What can hang from each mark:
lepaziv: fader vizasul zalan
tunub: bobam luvep rizivon vusote zalan
zeni: bobam fader fikod
fader: vizasul zukag
puvep: boma zalan zukag
luvep: kune zukag
feri: fader fikod luvep vusote
kune: fikod luvep vizasul vusote
vizasul: boma lepaziv zeni
zalan: kune zeni
zukag: bobam boma kune puvep tunub zalan
bobam: fader puvep vizasul zalan
fikod: fader feri zeni
rizivon: lepaziv vizasul
vusote: lepaziv

Each row was made from one small tree. Brackets hold a mark, then the marks that hang from it, in alphabetical order. Every link used is in the known rows. Write each row's tree.
Known rows:
(zalan (kune fikod vizasul)): [  91  -73   92  -74   44  -40   25  -84   12 -153 -147  -80 -271  -77
  -43   81 -131  -31  -19  201 -227 -211  123  -87   80  107  -90 -114
  -93   58  -59    4  -46 -164  307   46  -17  127   62   19   27  -88
  219  101  -92    4 -128   39  110   12 -189 -165 -227  -57 -147   61
   99 -108  -25  -51  -89]
(rizivon (lepaziv vizasul (zalan kune))): [  94 -144   13  -36   10  -21  237   17 -148  -71 -136  -33 -159  110
   83  113    2  -45  -28   32    0   -8   12  -52   13  125  189   31
  137  -23  227 -251 -180   11  107 -112   27  363 -110   57   65 -200
  -91  -27 -140  144   -1   35 -103   -1 -100 -307    0   24 -118   48
   56   69  -78 -110   20]
(feri (fader (zukag bobam)) luvep): [ 180 -129   14   61 -116  -28   83  110  174 -307   77  300 -151  135
  -97 -180   70  -22 -132 -232 -171    7   43 -213  -11  -66  -42   75
 -229 -145  122  161   25   67   18   34  -70 -156    8  -22 -116 -214
  -94  124   78  -81  -15  122    1 -194  447  165 -133 -301  195   58
  -59   62  114 -117   -3]
(luvep (kune fikod (vizasul boma)) (zukag bobam zalan)): [   9 -202  259  -16 -289  -56  104 -213   80   16  -92  -49 -515  -37
   13   95  -93 -139  156 -143 -106 -229   -5 -289  119  -29   31  -89
 -131  173  246 -108   92 -128  256 -137   85  206 -185 -125  -86 -236
   39  156 -170  149 -224  242 -178   53  -30  -71  -10  -69 -411  118
  231   26  -14 -213 -143]
(fikod (fader vizasul zukag) (zeni bobam)): [ -81 -116  -40  113 -183 -269 -178  -60   56  -95  115  226  -44   45
 -205  120   -3   39 -286 -309    6 -281  -34   17  143   26 -179  104
  279 -137  -34  125   -8  167 -169  159 -132  -17    5   -3  105  -78
  493  196 -154   39 -172   72   33 -101   47  249 -301  -19  312 -230
  165  145    4  -67   84]
(tunub (bobam (vizasul boma)) vusote): [  33   15  210  156 -132 -129   -7   -9  -79  -40 -236   22  204  275
 -237  149   52  -76  -79 -161 -195  136   68  107   28  -48  169  153
   61 -253  202   41   50   -4 -306 -183  -29 -153   18 -154   85  -16
   10  103  251   39   91   -4  -89 -157   68  -48  -95 -319 -238    8
 -120  -40   22   42 -205]
(lepaziv fader (vizasul boma)): [ 165 -103   96   11   25   30   42  110  -92  -90 -118  -79   18  188
  -74  132   21 -261 -136  -45  -21  -76   71   54  141  214  102  -10
   -6 -246  238  125 -255    9  -29 -140  226   17   -6 -228  -64 -122
 -138   42 -174  -17    7   85 -166   16 -155 -204  137  -72 -359  317
   40   21    0 -144   72]
(vusote (lepaziv (fader (zukag bobam boma)) (zalan kune))): [  77 -305  188  -70 -173   42   81   90  179 -165   85 -104  -98  367
   11   71  -29 -139   13   61  -15   52    8 -169  158  162   74  126
  111  -51  140   -9 -288  230   78  -27  -96  287 -141   21  160 -189
   99  120 -263  150   39  107   49  -43    4 -208   28 -236 -242  322
   49   -3   82 -105    0]
(fader vizasul (zukag bobam boma kune puvep)): [-159 -466  314   -1 -298 -211 -175 -237  357   83 -136 -182 -465  352
   32  114 -169 -163   18  -69  210   53 -426  -31  178  -63   72  199
 -257 -365  243  126  108  304   86  259 -254  418  -92   97  112 -246
   32 -109  -68  123   43  612   67 -162   -7  185 -117 -249 -184   26
  177  -55  366  -35  -35]
(vizasul boma (zeni (fader (zukag kune)))): [ 145 -107  193  223 -164 -140 -163   45   11  -25  155 -179  -82  126
 -260  216   89 -147  -12 -117  -60  165  -89  -89  228   86   82  -15
 -168   32  281  114  -47    7 -351 -255   70 -170   16  -83 -155  -65
   -2  109  -44   84  252   12 -110  -57  148 -113  -25    6 -106  403
   23 -102  350  -10    9]
(feri fader (fikod (zeni (bobam vizasul zalan)))): [ 100 -151 -109  147  -94  -10   25   92   72 -300  201  562  -39  145
 -132  149   25   26 -264 -172 -162   12   67  -80    1   67 -161   68
  172 -125  157   11 -126  196  110 -277   97   56  187 -222 -149 -115
  192  160   68  -24  -61  -74 -178  -37   70  276 -231 -112  140 -220
  -27   91  -25   -4   -8]
(kune (fikod (feri luvep) zeni) vusote): [  67  -16 -114  -72 -277 -104   64   38  182  -74   20  160   37  -83
 -146  -42 -102  235   -1 -193 -362 -211   21   26  -88   93  -54 -185
   76  135 -172   22  -90  -80  118   85  205 -155  -33  -79 -245 -138
  378  251   95   -1 -296 -169   45   38  -56  -24 -164 -115  -11 -181
   63  -30  -83  -36   26]
(zeni (fikod fader (feri vusote))): [  -2 -102 -127   97 -233  -67   37   63   46  -92   77   76   49   57
 -106   85  -98   23  -82 -190    8 -260   91  -33  146   11 -186  -29
  174  103  130  108 -186  166  -97  -33  185 -256  -16   44 -281   71
  228  225  -78   11 -120   21   32    7  248  235 -295   65  217 -284
  -29   64  -11   47  -10]
(tunub (luvep (kune fikod (vusote lepaziv))) zalan): [ 330 -294  260  -48 -157  -63  140   -5   13 -148 -142   56   78   97
  174  115  -87 -138  270  -65 -131  124   80 -144  175   10  189  -96
 -112  206   91 -174  114   -7  187  -23  147  -46   14 -146   50 -135
   36  368   77  113   -9 -181   -1    4 -234 -122   98 -208 -362  -14
  -37   10  -71  107 -117]
(zalan (kune luvep vizasul) zeni): [ 115  -71  104  -34  209   54   23  133  -32 -242 -209  -60 -148 -184
 -186  229  -32  -22 -116  144 -297  -46  135 -171   55  147 -256 -297
 -311   88  128  -33    5  -42  279   55   57   32  106  172  138  -33
  185  140 -242   98  108 -122  276   72 -235 -200 -257  -99  -72  116
  173 -130   13 -134   19]
(feri (fader vizasul) (fikod zeni) luvep (vusote lepaziv)): [ 288 -191  132  133 -132   13  261   27  347 -492  106  663 -175  269
  -47 -105   19  111 -233 -533 -277   61   31 -191   77   29  -10  164
  150 -141  100  -92 -218  242  357 -186  214   99   99 -281 -392 -285
   74  291   53  -72 -107  150 -325 -109  502  358 -350 -365  342 -182
 -113  169  164  -60   32]
(lepaziv (zalan kune zeni)): [  68 -155   15    7   43   44  114   66  -13 -233   18  -57 -107  -84
 -106  276    0   66  -37  188 -112   35  119 -232  105   90  -16 -137
   10  -51  162  -53 -101   86   62  -99  -15   52   36  205  154  -61
  108   81 -175  171  -14  -63  264   86 -195 -132    5 -212  -77  200
  119    1  -90   -1   51]
(rizivon (vizasul (lepaziv (fader zukag) zalan))): [ 151  -19  107  -63   -7   82   74   56  -47 -102  -70  -66   22  208
   54   59  -65 -126   22 -208  -83  103    0  -71  123  135  199  -60
  223 -173  228   44 -103   90  -28  -98  -34  261 -103   52   81 -138
  -51  147 -327   89   35  302  -14  -70 -244 -140   16 -210 -174  121
   72   99  -94  -33   33]
(feri (fader vizasul) (fikod (zeni bobam)) (luvep kune)): [ 232 -225  -20  139  -73  -40  159 -110  147 -479  147  639 -204   69
   -2  -31  -12   11 -250 -392 -189  -98   98 -183   84  -84  -87   23
  -67 -162  174  -80  -62   73  317 -268   92  -13  148 -263 -165 -234
  159  379   66  -83 -105  107 -292  -33  381  313 -311 -285  336 -149
  100  200   81  -29   43]
(vizasul boma lepaziv (zeni (fader zukag))): [ 238    5  256  237  -84 -166 -134  107   26  -51   99 -297   31  218
 -365  201  118 -124  -38 -195  -64  227 -106 -147  195  197  194  -23
  -33   83  301   72  -80  -55 -364 -469   82 -100   17 -111 -137   13
  -32  112 -180  154  317  107 -211  -84   71 -239  127  -29 -271  410
   -4 -145  327   -9   38]
(bobam puvep (zalan (zeni (fader zukag)))): [ -13 -233   90  174  -82   77   72  288   50 -268  213   40  119   75
 -200  157  166 -364   82  -76 -137  231 -101  -28   62  116 -260   93
  192 -146  130   11  -21  131   24 -131  -45   69  165  163   14  -47
  119   95 -159  117 -130  -43  373 -130 -132   -3 -284 -131    1  -62
 -145 -159    2  -67   30]
(puvep boma (zukag (tunub luvep))): [-204 -259    1 -198   -8  -74  -41   88 -168  -11 -126  -15  251   92
   96  204  -42  146  187  147  110   13  -51 -207  201  -44   82 -126
   -2 -211   31 -141  215   55 -181  190  122   94 -142   97   69 -308
    3  271  -80  -37  213  -19 -259 -337  -42   30 -128    6 -343  294
 -113 -160   19   35   17]
(lepaziv (vizasul (zeni fader)) (zalan kune)): [  81 -140  145  102   56   83  154  146 -115 -248   40  -95 -271   39
  -41  346   86  -36 -207  185   15    1  128 -122  174   84  238 -133
    3 -167  272    9 -292   17  -92 -228  133  200 -108  -81  -50 -175
   91   -2 -151  119  -61   -6  107   57 -114 -330   30 -161  -94  401
   51    1   31  -95  153]
(luvep (zukag (zalan kune (zeni fader fikod)))): [ -53  -66   20  176  -94   64   65   -7   86  -55   81    2  -58   32
  -58  111  -15 -140 -147   35  -75 -148   31 -233  169   -3  -83 -149
  -90  -27  280  -80   76   67  154 -168   55  -40 -140  180   32 -163
   54  185 -311  200 -197   72  246   88  182  181  -22  -85  -94  151
  166   19 -136 -163   26]
(rizivon lepaziv (vizasul boma zeni)): [ 140  -46  131   -6  -48 -129   74  -66 -263   99 -105  -82   14  109
  -74   48  -33  -67   54 -374 -118  211 -192   28   95  168  184   39
  173  132  362 -156   17  -76  -91 -140   19  273  -85   40   32 -196
 -192  -14 -219  125  419  185 -311  -60  -56 -237 -101  185  -31  159
   74   89  156  -51  -86]
(kune fikod luvep vizasul): [ 119   63   87 -156  -17   42   85   44   61  -69 -277  -31 -305 -164
   -3 -109  -90   24  234  -12 -269 -101  159   70  -84  140    1 -192
 -186  327 -192  127    2 -297  261  146  271  234   16  -44 -230  -64
  273   72   97  -72  -73 -251  -24  -35 -267 -281 -188  -19  -10  -71
   -6  -89  -17 -208 -130]
(zukag (bobam vizasul) (tunub zalan)): [-246 -285  265   20  -77 -176  -18  121   54  -72 -111   75 -122  213
 -108   67  137  159 -238 -109  172  179 -174  -83   67   35  131  154
  -20 -282  226  -66  201  150  -63  -41  -55  285  -47 -124  145 -200
 -105 -273   98  166  132  198  155 -219  -54   59  164  -42 -262 -116
  -85  -25  199  -79  -34]
(tunub vusote (zalan zeni)): [ 185 -255  240   54  -74  -36   46  131  -54 -222 -169   61  265   96
  -71  204    6  -62  -54 -145 -178  121   40 -120  153   51   62   10
   33    5  170  -61  186  126 -101  -39   24 -269   60  116  171  -95
  -47  133   20  168    6 -142  230  -17 -165   32    6 -395 -205   40
  -65   -8 -165   94  -49]
(puvep boma (zalan (kune (luvep zukag) vusote))): [  32 -106  158 -222  -92  199 -105  283   15 -125 -161  108  -21   25
   39  283   -8  185  255   18 -130  122   77 -190   78   69   88 -465
    2  330 -163 -182   91 -107  -81  313  185   22  -54  105   98 -358
  314  501 -126  181  222  -39  131 -197 -164  -25 -300  -24 -199  218
  -25 -240   10   19   13]
(rizivon (lepaziv (fader (zukag tunub))) vizasul): [  40  -76   22 -105  -80  -53  108  -62 -107   29  -95   33   88  326
  110  -88  -46 -205  -15 -356 -116   70 -118    3  146  150  131  117
  180 -159  356  -78   14  173   95  -15 -112  299 -102  106  187 -280
 -179  103 -342   81  136  287 -127 -124  -43 -152 -115   62  -53   41
   97  129  -47 -142   -2]
(zukag (bobam fader) (kune fikod (vizasul zeni))): [ -53 -124  123   83 -157   32   30  -19  109  -26  -71 -100 -418  -12
 -130  228  -95  147   28  -70  -56  125  -89  -99  -16   31  -84   14
 -299 -259  112   48  -10  -12   12   18  -63  298  -35  -94  -55 -131
  118 -182  -18  124  129   18   69  -18  -46 -114 -205    3 -275  -36
  116    8  253  -76  -54]
(vizasul boma (zeni fikod)): [ 154  -77  124  144 -155 -189  -61    2  -94    6   79 -182  -12   32
 -274  187   20  -20  -14 -170    1  162    4  -14  181  138   73 -115
   48  274  304  101  -82  -75 -309 -296  186  -81   46  -27 -216   23
   53   34  143   59  307   -3 -157   16   80  -66   -4  135  -28  360
    5  -68  245    7  -47]
(lepaziv (vizasul (zeni fader))): [ -12   30   85   92   69   39   56  101 -117  -66   11  -53  -88   73
  -52  156  102 -103 -244    2   38   21  -14   46   87   32  134  -34
  -76 -146  221   44 -128  -18 -126 -186  178   67  -83 -180  -94  -54
   33  -97 -129  -16  -14  -18  -28   54   40 -208   10  -10   20  240
    1   10  100 -137  138]
(zeni (bobam fader puvep) fikod): [ -51  -70 -120  181 -111   60   22  -17   96 -200  174  163  100  206
 -186 -170   97 -169   54 -169  -11    6   76   92   18   68 -229  -67
  126   24  175  164  -19  -20  -82 -380   54   50   78  105 -120   36
  424  142  131   34 -311 -209  183  -45  137  172 -294  131  321 -179
 -152  -90  133 -103   39]
(fader (zukag bobam puvep (tunub (rizivon vizasul)) zalan)): [-364 -515  308 -127 -155 -251  -45 -164  200   88 -109  -83 -156  353
   39  -12  -45  -17  -93 -104  203   83 -294 -187  182   -6  163   67
   33 -250  307   91  173  404   39   55 -145  395 -148   -7  174 -259
 -131 -191 -181  161  102  372  155 -142  -74  115  176 -133 -279   57
  -66  -92  193 -110  -46]
(fikod feri (zeni bobam)): [-138 -192 -237   73 -110 -199  -92   44  -20 -113  132  262   96  -16
  -90   91 -169  181 -227 -215   88 -304  -89   -9   18  -29 -170   65
   97   70  -64  -66  -70  109 -103   -3  -32 -143 -162  -73  -26  -44
  396   61  -12   66 -143  -68  -98   75   29  142 -165   -9   87 -402
  157  127   81   36  173]
(bobam (puvep zalan (zukag boma tunub)) (vizasul zeni)): [ -94 -252  313  146   15  -61   49  252  -46 -190  -55  107  -10  233
 -298   82  240  -58  -67  264 -162  101 -162    4   18  142    0  -44
  190 -276  216  -63  138  -83 -168  184   74  316    5  -24 -136 -227
  253    1  -10  194  176   69  101 -321   43 -103 -397    5 -275  224
 -206 -215  141   -4   14]
(fader (zukag kune (tunub bobam rizivon))): [ -69 -180  117 -120 -117 -260 -112 -107   66    0 -115  -14 -134  327
  128   90  -86 -123  -37  -58   73   56  -56  -99  163  -73   74  100
 -173 -262  273    4  151  271  -71   48 -184   56  -14    1  186 -163
  -37  106   86   84  137  190   93 -126   68   72   10 -241 -189  -44
   61   19   50  -72  -55]
(fikod (feri (fader vizasul zukag) luvep) zeni): [  12 -289 -150  102 -156 -241   82   80   40 -348  118  334   27  -28
 -110  -13 -110  119 -311 -290  -79 -334 -112 -124   43  -81  -69  216
  -45 -192  -44   32  -78  157    4  158  -65 -257  -89  -25 -195 -180
  223  192    5  -51  -37  155 -100 -118  380  230 -250 -318  185 -279
  142  195   62   60  152]
(feri (fader (vizasul lepaziv)) (luvep (zukag kune)) vusote): [ 420   82  211  285 -104   86  116   33  327 -361  -17  461 -308  267
  -19  -30   56  -47  -73 -463 -236   -6   61 -215  148  -30   38   90
 -254 -239  238  -16    9   26  253  -58  100  -68   27  -41 -361 -353
 -179  276   33   86 -146  422 -226 -115  478  272 -195 -306  108 -106
   18  146   96  -91   60]
(fader (zukag boma zalan)): [  13 -357  167  -34 -230  -72  -44 -113  219   32  -10 -150 -129  237
   19  -98 -141 -182  112  152   48  -55 -160  -92   97   -4  157   23
  -85   73  187   93   42  156  -17  141 -138   76 -146   59  -25  -91
   24   30  -50   89  -25  255   38 -132  -11  172  -34 -215 -218  119
   -5  -66  -88  -45  -50]
(lepaziv fader (vizasul boma zeni) zalan): [ 286 -185  188   82  -50   34  148  170 -127 -203  -15 -123 -125  142
 -160  339   75 -101 -114  -35    0   64  155  -46  209  238  317  -81
  120 -202  351  151 -380   27 -220 -227  273  169  -61 -200 -125 -202
  -49  -12 -108  125  127   36 -148   61 -216 -375  243 -138 -344  597
   76   64    1 -125  125]
(bobam (fader zukag) vizasul): [ -91    3   75  240  -13  -34  102   49   25 -240   -7  -77  106  154
 -266  -74  188 -202   -1   99 -298   88 -102   42 -110   50  -25  191
  -68 -523   16  189   79   80 -138   -6 -121   22  107    6 -137   49
  100   85   -1    0 -115   76   90 -275  104  -67 -139 -112  -82  -70
 -142 -100   45  -36  -10]
(vusote (lepaziv (fader (vizasul boma) zukag))): [  53 -100  196  -32 -117  -48   -5    3  139  -80   30  -64   50  370
  -30  -65   23 -228   -4 -141  -34   59  -72   11  153  138  115  218
  111 -155   47  -17 -154   99   58  -21  -24  223  -48  -22  119  -81
  122  144 -250    0   74  156 -118  -76   74 -132   71 -155  -69  269
   32   24  150 -109    4]
(zeni (fader (vizasul (lepaziv zalan)) zukag) (fikod feri)): [ -98 -129  -71  147 -269  -54  -17    4  206 -177  180 -107   44  317
  -83  -25  -25 -212 -107 -204   91  -94  -27  -37  265  -82   99   68
   48 -234  217   80 -119  144 -112 -343   80  -52 -109  169 -171  -10
  396  333 -196  -19 -256  184  166 -139  281   96 -118 -252  271  -84
   52  -22  166   27  104]
(zalan (zeni bobam fikod)): [ -44   27 -166   37   -8    5  -71  -30   49  -89   61   95  125   98
 -182   70   -7  -61 -130 -132  -38   88   73  -16  111   50 -264 -167
  -25  115  298    3   90   55  -23 -309  118  -64   66  210  152  110
  351   63 -117   49 -150 -174  223  169  -41  104 -116   10  303  -41
   87    2   35 -135   64]
(bobam puvep (vizasul (lepaziv zalan))): [  59  -47  172  265   35   -7  155  164  -28 -266  -24   12   -6  157
 -293   44  217  -99  -53  154 -165   83 -104   55 -147  188   35   83
  221 -282  111  -26  -79  -74  -61 -149   56  352   60  -64 -160   20
  112  -34   -7  151  -87  106   98 -163  -23 -166 -175 -159 -185  -85
 -174  -75   32  -12  -63]
(zeni (bobam fader (vizasul boma)) (fikod feri)): [ -76  -91 -127  265 -134  -69  -65    9   50 -210   83   92  178  269
 -300  -81   10 -140  -25 -149  -41  -65   25  147   53   59 -158   16
   12 -123  181  114  -29  -58 -196 -362  143  -57   16   18 -216   95
  448  166   77   37 -201  -49  -35  -77  118  120 -172  106  167 -303
  -86  -63  228  -28    6]
(zukag boma (kune (fikod (zeni bobam)) vizasul) zalan): [ 111 -608  211   15 -236   84  -40 -239  235   75 -127  -52 -305  139
  135  115 -328  -54  120  299  140 -171 -158   36  171   85   19  -26
 -205  177  204 -126  -93   34  201  152   50  370 -186  -73 -174 -199
  195 -142  -64  219    3  137  -41   91 -240  169 -262  -37 -491 -186
   98   26  -97   26 -141]
(luvep (kune (fikod fader) vusote) (zukag bobam)): [   1  135   95  -20 -374  -38   27  -83  136   59   54   83 -383  -26
  -48  167   33  -48  102 -260 -313 -235   74 -246   36   -8 -159 -182
  -85  119  186   18   71  -28  189  -60   78  -88  -49  -88  -18 -217
  107  390 -155  142 -341   93  -20   69   62  -68 -110  -11 -171   60
  253   20  -74 -220  -75]
(vusote (lepaziv (fader (zukag kune tunub)) (zalan zeni))): [  45 -232  129  -61 -116   35  108  111  134 -174   89  -39   37  360
   43  112   62 -151  -21   -4  -10  113    4 -140  193  184   67  150
   95 -158  215  -79 -219  318   25  -79    2  258  -65  101  177 -110
   90   98 -325  138   50   13   74   41   11 -185  102 -194 -161  261
   52   80   23 -149   64]
(vusote (lepaziv (zalan kune))): [  32 -174  146  -63  -23   58  134   77   42 -141   55  -51  -55  163
   81   55   32  -28   44  120   10   49   30 -102   69  112   97   89
  180   64   -7 -174 -244   82   89  -70  -10  306 -100   53   94  -71
  113   66 -188   99   22  -32   13   25   -8 -207   48 -111  -68  160
  -29   17   57  -39  -19]

Write each row's tree:
[-207 -193   64  -17  -70   50    0   54   57  117  -71   63 -110   33
  -62   77  -71  179   -2  137   70   33  -41 -230   13  -99   57 -202
  117 -269  124 -150   93  -15  -90  127  -58  265 -280   35   67 -195
   55  -15 -139   54  -11   -9  -39 -190 -122   65  -28  -88 -271  289
  -50  -76  -15  -22   48] -> (puvep (zukag bobam zalan))
[ 143  -37   21  197 -170  -78   77   16   -5 -195  163  130  -93   49
 -134  162  -26   63 -121 -232  -65   20   59 -126  171  -35    2  -79
  -82  196  307   64  -94   51 -136 -194  123 -203  -18  -56 -278  -16
  139  131  111   37  115   55 -125   68  321    7 -221   10  212  128
   21   47  156   27   85] -> (vizasul (zeni (fikod (feri fader (luvep kune) vusote))))
[  30 -181   -2  110 -160 -246   17   83   86 -251   -6   57  -48  -15
 -181  -66 -115   12 -162 -241  -75 -430  -66  -61   78  -86  -47  153
  -29 -351 -124  119  -30   29  -32  378  -49 -224  -65   23  -74  -72
  230  275 -287    3   13  293   18 -185  396  241 -220 -232  244 -223
  135  153   39  -18   28] -> (fikod (fader vizasul zukag) (feri luvep))
[  80  -90  116   64 -111   14   -6   94  115  -94  -14  -95   40  274
 -156  119  -35  -26  -13  -94   21  100  -84 -180   60  154  136  -35
   81 -120  165   23  -76   93  -94 -140  -59  161  -81  -59   95  -83
    5   98 -244  156  100  221  -31 -124  -66  -54   18 -188 -379  198
   -5  -53   -7  -51   45] -> (vizasul (lepaziv (fader (zukag (bobam (puvep boma)) zalan))))
[ 531  -43  391  -31  -79  135   19  150  118 -115 -105  -66  -58   97
 -301  185  177  111  -66 -199 -279  102  212   47   24  160  180 -344
  223  -37  155   12 -269  -72  -47  -75  236  340   35 -112 -223 -168
  293  104  -58  157   89   76  -35   49 -266 -378   65   54 -234  328
  106 -200  -33  -35   46] -> (kune (vizasul (lepaziv fader zalan) zeni) vusote)
[ 252  -97   97   27 -147  140  205   87  289 -359  134  503 -207  317
  -78   87   60   58  -40 -224 -285  131  103 -291   73  111    4   84
  147   -6  277  -21 -266  324  248 -335  246   66  160 -175 -270 -110
   34  220  -90   10  -70  -43 -234   21  205  183 -157 -294  157    4
 -147   80   42  -49  -19] -> (feri fader fikod (vusote (lepaziv (zalan zeni))))
[  20 -146  213  -18  -84 -216   58    3  -55  -40 -116   56   97  243
  106   17   44 -111  -78 -261  -50  -91    7 -133  172   24   73  130
   20  -81  231 -119  271  121  129  -59   41  -10  -64   63   83 -386
 -258  137   -5  259   47  121   16  -71  157   25  203 -112 -298  -58
   73   43 -117 -113  -87] -> (luvep (zukag (tunub (rizivon lepaziv) vusote zalan)))
[  26  -90  190   64 -264  182 -144  305  251  112  -26   91 -327  113
   31  355  -33   95  181 -212   14  389   -4   -6  -47   54  -61 -272
 -195  -35  140 -112  -91  104    0  156    0  352  -69  -43  -11 -229
  -37   51  152  213  132   43  132  -85 -361  -42 -120   20 -321 -146
   27 -102  168  -78  -17] -> (zukag (bobam zalan) (kune luvep vusote))
[ 112 -118  -20   97  -88  -52  103  104  146 -234  -18  180  -36   41
  -37  -92 -140  109   -2 -256  -90 -163  -22 -101   12  -78  -23   25
  -99  -18  -45  -32  -67   37   63  100   93 -234 -122  -84 -281  -90
    9  136   18   31 -111  150 -122  -32  270  137 -157 -167   66 -274
  -32   53  112   20   87] -> (fikod (feri luvep vusote))
[   3 -198  -73 -135 -116 -167   96  -56  -29 -132 -121   21 -129 -180
  -74    7 -204  117  -64  -64 -164 -380   -7   26  -12   56 -110   63
   95  110 -205   15  -86  -99  173  123  142   78  -58  -76 -220  -61
  434    5  -35  -64 -196  -69  -63   47 -116 -108 -247  -66  -63 -294
  141   41  -51  -29  -41] -> (kune (fikod feri zeni) vizasul)
[-226 -299   61 -323  -93   74 -101  190  -64  -18 -211  125    5  163
  234  323  -91  201  313  217   99   96  -51 -251  235   19  110 -269
   86  -79  -53 -328  239  -18 -219  385  151  202 -139  173  121 -419
  257  359 -189   96  226  -25  -82 -333 -190   40 -327   -3 -427  253
 -114 -160    4   68   46] -> (puvep boma zalan (zukag (kune fikod) tunub))
[ 237 -360  274 -207  145 -123    2  -15 -262 -200 -300    1  235   15
  -39  157 -130 -112  -23 -181 -164  253  -60 -113  182   45  -44  -62
   72  -39  235 -104  278    5   53  -59  143  -67   80   20  208 -225
 -111  137 -189  194  395  -78  254  -13 -350  -80  150 -412 -175   15
   17   36  -46  135 -182] -> (tunub (rizivon (vizasul boma)) (zalan zeni))
[-220 -119   46  104  -84   30  113  109   83  -96   76  -10 -102   -2
 -268  -37  118   86    2 -124  -35  110 -157 -114 -160   27 -129   96
  -23 -279   48  138   13   49  -34  -82 -138  119    5  -53    9  -74
   -1 -140   -4   89   31  -45  193 -169  119   24 -136  -49  -99  -45
  -89  -73  222  -63    7] -> (zukag (bobam fader puvep))
[  69 -142  190   99 -117  -92  133  109  -30  -86 -209  105  331  315
  -73  107  -25  -68   86 -220 -102  165  147  -24   87  -87  214   38
   31 -161  164   -7  120   51 -128  -32  -17 -147   -7 -133  205 -131
   62  247  222  131  189 -198  105 -151  111   36 -178 -364 -364  -83
 -159  -13  -12  100 -159] -> (tunub (bobam (puvep zalan)) luvep vusote)
[ -33  -26 -135   35  -27  -12   44   45  -41  -83   36  -33  171  -66
 -217  166   24  -38 -172  -50  -98  -18   59  -71  110   84 -300 -102
   48   30  247   52   -6  144  -38 -139  147 -194  121  215   60  141
  193   95 -256   38    9 -155  275  119   70  102 -175    6  208  -17
   76   44  -80  -62   -2] -> (zalan (zeni (fikod fader)))
[ -27 -340  128   39  -59   48   94   57   35  -56  -13   33  -31   51
 -104  -60    9  -99  119  273  -46 -115 -133  -85  -22   44  -61  -65
  126 -111  126  -24   14  -45   27  129   -8  180 -102   57 -123 -166
   69   42  -57   84  -51  -29   54 -192    1   90 -286 -110 -240  184
 -148 -141  -59    7  -24] -> (bobam (puvep (zukag boma zalan)))
[ 117 -116  -27  131 -323   10 -210   99  176  -63  181  192    2  319
  -60  147  -13 -241   51 -293   50   48  197  122  211   64 -247 -180
  288  124  217   74 -104  130 -178 -129   53   95   55  135  -36  -31
  466  316   31   93 -301   15  158  -39 -123  238 -290  179  274 -256
  -42  -58  -19 -112  -21] -> (zeni (bobam zalan) (fikod (fader (zukag (kune vusote)))))
[ -86  -63   34   95 -222   -4  -24   81   47   12   30   61 -316   54
   14  203  -44  -11    6 -146   41  -52 -140 -189   -9  -41 -147  -18
 -163 -133  169  -67  111   72    5   68  -34  159 -182   43   22 -306
  -71   81  -59  199  -65  199   80  -48  233  171 -179  -90 -216   -7
  180   66  106 -178  -40] -> (luvep (zukag (bobam (puvep boma)) kune))
[-105   38 -104   75   70   36    1  -13   69 -198   65  -79   -9  -50
 -213  214  -32  -94 -149  224 -321  -47   38 -234  188  137 -281 -115
 -285  -52  158   21   46   -6  246 -260   20 -253  142  170  225   16
  221  189 -412   73 -149 -214  402  117  -74 -121 -222 -180    4  163
  122  -96   25  -77   35] -> (zalan (kune fikod) (zeni fader))
[ 317 -174  162   11  -16  -40  181  -43    6 -252 -126  -16 -127  -91
   -1  -80  -15 -122  106 -160 -203 -139  115 -105   58   46  -70  -62
  -76  127   -9  -61  -59 -182  161  -54  148  -47   39 -133 -200  -80
  -19  249  -87   -5  -62   90 -173  -21  141 -136 -174  -69  -96  -44
   10   16   26  -70 -102] -> (feri (luvep (kune (fikod fader) (vizasul boma lepaziv))))
[ 209 -200  175   99  -66   31   40   -6   81 -248   12  -69 -140  126
 -136  250  -19  -53  -16   28  -61  -13  166 -120  275  157  202  -30
   69 -332  149   77 -245   12   86  -77  -16  161   49   37  100 -235
   75  204 -147  156   76  197   45  -52 -222 -166  112 -237 -248  424
  172   12    0   49   54] -> (lepaziv (fader (vizasul boma)) (zalan kune))
[ 164 -276  208 -212  171 -113   37  -73 -223 -280 -301   24   93  -15
   10  221 -239  -72  -74    1 -285  145    8 -206  213   71 -105 -132
  -22  -32  186 -104  293  -36  271  -17   42  -45   95   72  336 -254
   27  206 -255  213  245  -95  430   28 -421 -133   -9 -486 -169   24
   76   24 -135  107 -171] -> (tunub (rizivon vizasul) (zalan (kune fikod) zeni))
[  -8 -131   81  -30  -74   44   93   43   80 -141   84   17   45  202
  -57   45   74  -36  -27  -74   39   73   27  -19  122  106    4  101
  256   15   94 -125 -183   99   10 -151  105  300  -52  138  128   10
  337   65 -291   94  -13  -95   73   73   35  -88   17  -81  216   67
   11   90   68 -106   -1] -> (vusote (lepaziv (zalan (zeni bobam (fikod (fader vizasul))))))
[ -56   60    9  216  -11  -17 -102  -20  112 -186   48  143   38  272
 -230 -123  123 -153   -4  -57 -150   69  -11   95  -46   23  -77   62
  -61 -286   54  135  130  -33 -135 -146  -99   90   44  -24   25   19
  329   75   34   42 -253  -13   23 -140   -8   18 -106    5  134 -144
  -85  -81  135 -126   45] -> (zeni (bobam (fader zukag) vizasul))
[ 275 -206   12  159 -135  -55  226  100  216 -346   48  438 -107  -16
  -92   20  -64  187 -184 -472 -260  -80  124 -195   22   44 -216 -105
  286    7    3  -14 -193  268  146  -34  244 -130   66 -297 -410 -189
    7  317   23   38 -199   16 -136  -49  367  402 -438 -143  180 -333
  -92  125   -7  -68   -1] -> (feri (fikod fader zeni) luvep vusote)
[ 296  -28  236  282  -65  -51 -142  109   55 -116  159 -149   -8  248
 -380  241  150   -5    9 -221   38  273   24 -115  222  209  239 -104
   70  149  324   15 -154 -148 -398 -646  169   65  -20 -121 -101  -41
  142   62 -139  263  231  -36 -228   15  -79 -277  226   35 -171  366
   -7 -108  348  -16   74] -> (vizasul boma (lepaziv zalan) (zeni bobam fader))
